Here is a tiny trained network, its code and every weight. The questions are about switching its units off for an input and a target symbol, where a switched-off unit gives its printed mean instead of its output.

import numpy as np


def w(rows, s, z=0):
    codes = np.array(rows[::2]) - 128.0
    scale = np.full(codes.shape[1], s)
    scale[-1] = z or s
    return codes * scale


def norm(h):
    return h / np.sqrt((h * h).mean(-1, keepdims=True) + 1e-5)


def f(y):
    return np.maximum(y, 0)


def softmax(a):
    e = np.exp(a - a.max(-1, keepdims=True))
    return e / e.sum(-1, keepdims=True)


def log_softmax(a):
    a = a - a.max(-1, keepdims=True)
    return a - np.log(np.exp(a).sum(-1, keepdims=True))


def net(x, mask):
    ids = ['αβδεθλμξπστω'.index(c) for c in x.split()]
    T = len(ids)
    res = E[ids] + P[:T]
    r = norm(res)
    for j in range(2):
        rows = slice(2 * j, 2 * j + 2)
        q, k, v = (r @ M[0][rows].T for M in (Q, K, V))
        z = softmax(np.where(np.tri(T) > 0, q @ k.T / 2**0.5, -1e9)) @ v
        o = O[0][rows]
        res = res + np.where(mask[j], z, o[:, -1]) @ o[:, :-1]
    y = f(norm(res) @ A[0][:, :-1].T + A[0][:, -1])
    res = res + np.where(mask[2:10], y, B[0][:, -1]) @ B[0][:, :-1]
    return log_softmax(norm(res)[-1] @ U[:, :-1].T + U[:, -1])


Q, K, V, O, A, B = {}, {}, {}, {}, {}, {}
E = w([
[64,121,4,107],'α',
[138,59,127,221],'β',
[5,173,117,186],'δ',
[141,159,19,32],'ε',
[129,178,166,128],'θ',
[120,142,119,163],'λ',
[145,85,182,111],'μ',
[50,162,102,187],'ξ',
[82,185,105,100],'π',
[51,103,127,71],'σ',
[109,94,108,45],'τ',
[104,174,67,29],'ω',
],0.02)
P = w([
[183,185,4,82],'0',
[198,175,42,82],'1',
[168,169,69,100],'2',
[149,162,95,116],'3',
[123,164,114,136],'4',
[79,154,126,143],'5',
[62,154,147,161],'6',
[40,148,161,179],'7',
[29,138,194,190],'8',
[46,117,202,190],'9',
],0.0031)
Q[0] = w([
[69,190,176,252],'head 1',
[124,214,121,94],'head 1',
[115,163,180,139],'head 2',
[117,191,136,94],'head 2',
],0.029)
K[0] = w([
[89,138,254,142],'head 1',
[158,168,154,49],'head 1',
[124,144,199,122],'head 2',
[102,167,174,118],'head 2',
],0.029)
V[0] = w([
[119,16,21,119],'head 1',
[27,106,59,172],'head 1',
[154,2,39,72],'head 2',
[248,58,218,138],'head 2',
],0.0065)
O[0] = w([
[153,84,104,179,74],'head 1',
[182,76,187,119,160],'head 1',
[43,143,104,132,4],'head 2',
[111,113,254,173,40],'head 2',
],0.0078,0.0042)
A[0] = w([
[169,213,142,113,53],'neuron 1',
[135,58,98,186,171],'neuron 2',
[252,133,134,144,75],'neuron 3',
[108,159,123,222,73],'neuron 4',
[70,113,96,57,157],'neuron 5',
[89,133,176,126,2],'neuron 6',
[11,151,132,89,157],'neuron 7',
[118,56,138,160,174],'neuron 8',
],0.015,0.003)
B[0] = w([
[149,158,247,125,215],'neuron 1',
[195,156,165,189,180],'neuron 2',
[129,188,3,119,167],'neuron 3',
[30,142,132,113,174],'neuron 4',
[76,105,199,177,255],'neuron 5',
[107,163,49,163,152],'neuron 6',
[236,97,137,98,247],'neuron 7',
[165,105,144,31,188],'neuron 8',
],0.017,0.0075)
U = w([
[141,59,70,195,188],'α',
[140,240,202,116,141],'β',
[101,141,135,203,176],'δ',
[98,113,55,51,202],'ε',
[227,107,96,17,57],'θ',
[132,129,133,121,47],'λ',
[3,138,172,87,150],'μ',
[138,116,141,128,60],'ξ',
[236,124,159,240,2],'π',
[196,173,64,146,150],'σ',
[53,11,203,144,66],'τ',
[95,126,174,130,172],'ω',
],0.017,0.0075)

Each question gives the input, a string of symbols that net reads in full, and the target symbol t.
The units are the heads (2 rows each of Q, K, V and O) and the neurons (one row each of A and B). Each row of codes is followed by its name. A weight is (code - 128) times the scale printed after its matrix; where a second scale follows, it is the last column's (O, A, B and U).
mask holds one flag per unit, heads first, then neurons. A switched-off unit (its flag False) gives its mean, the last column of its rows in O or B, instead of its output. The means were averaged over made-up inputs and are rounded, as every weight is.
A unit's drop is (log p(t) with every unit on - log p(t) with that unit switched off) / (log p(t) with every unit on - log p(t) with every unit switched off).
The circuit of an input: a set's keep is (log p(t) with only the set's units on - log p(t) with every unit switched off) / (log p(t) with every unit on - log p(t) with every unit switched off). Starting from all 10 units, units are removed one at a time, each time the one whose removal leaves the highest keep (on an exact tie, the one counted first), for as long as the keep stays at least 0.8.
circuit, biggest first: the units of the circuit, biggest drop first
unit that matters most: the unit with the biggest drop
top k neurons: the k neurons with the biggest drops, biggest first
heads that matter: for each layer, one digit per head in row order, 1 if its drop is at least 0.15 and else 0, layers parted by /
drop of u: that unit's drop, to one decimal
input λ μ π λ σ, target τ: top neuron -> (neuron 5)
input θ α δ ε μ ω, target μ: top 4 neurons -> (neuron 7; neuron 5; neuron 2; neuron 8)
input σ δ π λ, target σ: heads that matter -> 00
input ω ω β λ, target σ: top 2 neurons -> (neuron 5; neuron 2)
input μ λ λ, target μ: circuit, biggest first -> (neuron 4; head 2)
input α θ α ω, target β: top 2 neurons -> (neuron 4; neuron 7)
input σ α ξ, target δ: top 2 neurons -> (neuron 4; neuron 2)
input β α ξ, target δ: top 3 neurons -> (neuron 4; neuron 1; neuron 2)
input π θ τ β δ θ θ λ μ μ, target θ: heads that matter -> 10
input π μ δ μ δ, target μ: drop of head 1 -> -0.1
input θ ω ω, target β: drop of head 2 -> 0.4
input δ α ξ σ θ β μ ξ, target μ: drop of neuron 5 -> 0.1
input θ μ μ ε, target ε: drop of neuron 8 -> 0.1
input ε δ σ σ μ δ θ σ μ ω, target μ: unit that matters most -> neuron 7
